Here is a tiny trained network, its code and every weight. The questions are about switching its units off for an input and a class, where a switched-off unit gives its printed mean instead of its output.

import numpy as np


def w(rows, s, z=0):
    codes = np.array(rows[::2]) - 128.0
    scale = np.full(codes.shape[1], s)
    scale[-1] = z or s
    return codes * scale


def f(y):
    return y / 2 * (1 + np.tanh(0.7978845608 * (y + 0.044715 * y**3)))


def log_softmax(a):
    a = a - a.max(-1, keepdims=True)
    return a - np.log(np.exp(a).sum(-1, keepdims=True))


def net(x, mask):
    res = np.array(x, float).reshape(1, 3) / 4 @ E
    y = f(res @ A[0][:, :-1].T + A[0][:, -1])
    res = res + np.where(mask, y, B[0][:, -1]) @ B[0][:, :-1]
    return log_softmax(res[-1] @ U[:, :-1].T + U[:, -1])


A, B = {}, {}
E = w([
[66,47,118],'x0',
[255,100,64],'x1',
[85,166,34],'x2',
],0.0077)
A[0] = w([
[112,4,175,172],'n1',
[70,125,104,255],'n2',
[159,67,225,140],'n3',
[205,143,52,206],'n4',
[119,64,170,164],'n5',
[84,179,189,191],'n6',
[107,108,102,53],'n7',
[158,156,162,93],'n8',
[132,98,204,151],'n9',
[68,19,128,243],'n10',
[173,125,56,156],'n11',
],0.013,0.0043)
B[0] = w([
[213,231,116,221],'n1',
[121,151,6,217],'n2',
[168,196,164,210],'n3',
[187,2,110,254],'n4',
[186,214,115,179],'n5',
[58,211,97,215],'n6',
[176,96,108,122],'n7',
[71,104,219,143],'n8',
[147,218,196,183],'n9',
[231,185,55,248],'n10',
[191,50,119,202],'n11',
],0.0073,0.0072)
U = w([
[187,42,102,33],'0',
[178,191,168,125],'1',
[122,151,163,234],'2',
[29,65,219,1],'3',
[155,103,44,228],'4',
[3,171,92,142],'5',
],0.0077,0.0044)

Each question gives the input, the list of numbers given to net, and the class t.
The units are the neurons (one row each of A and B). Each row of codes is followed by its name. A weight is (code - 128) times the scale printed after its matrix; where a second scale follows, it is the last column's (A, B and U).
mask holds one flag per neuron, in row order. A switched-off neuron (its flag False) gives its mean, the last column of its row in B, instead of its output. The means were averaged over made-up inputs and are rounded, as every weight is.
A unit's drop is (log p(t) with every unit on - log p(t) with that unit switched off) / (log p(t) with every unit on - log p(t) with every unit switched off).
The circuit of an input: a set's keep is (log p(t) with only the set's units on - log p(t) with every unit switched off) / (log p(t) with every unit on - log p(t) with every unit switched off). Starting from all 11 units, units are removed one at a time, each time the one whose removal leaves the highest keep (on an exact tie, the one counted first), for as long as the keep stays at least 0.8.
circuit, biggest first: the units of the circuit, biggest drop first
top k neurons: the k neurons with the biggest drops, biggest first
drop of u: that unit's drop, to one decimal
input [1,-4,5], class 5: circuit, biggest first : [n4 n11 n1]
input [-5,8,7], class 0: circuit, biggest first : [n4 n11]
input [6,-8,-1], class 1: circuit, biggest first : [n10 n1]
input [8,-7,3], class 4: circuit, biggest first : [n10]
input [4,5,-4], class 1: top 2 neurons : [n1 n3]
input [6,-6,-2], class 1: top 2 neurons : [n1 n10]
input [-1,6,8], class 0: top 2 neurons : [n4 n11]
input [-4,-3,5], class 5: top 2 neurons : [n10 n4]
input [0,-3,-1], class 5: top 2 neurons : [n4 n11]
input [-8,8,-2], class 0: drop of n4 : 0.2
input [6,4,-4], class 1: drop of n3 : 0.1
input [3,1,-3], class 1: drop of n4 : 0.2
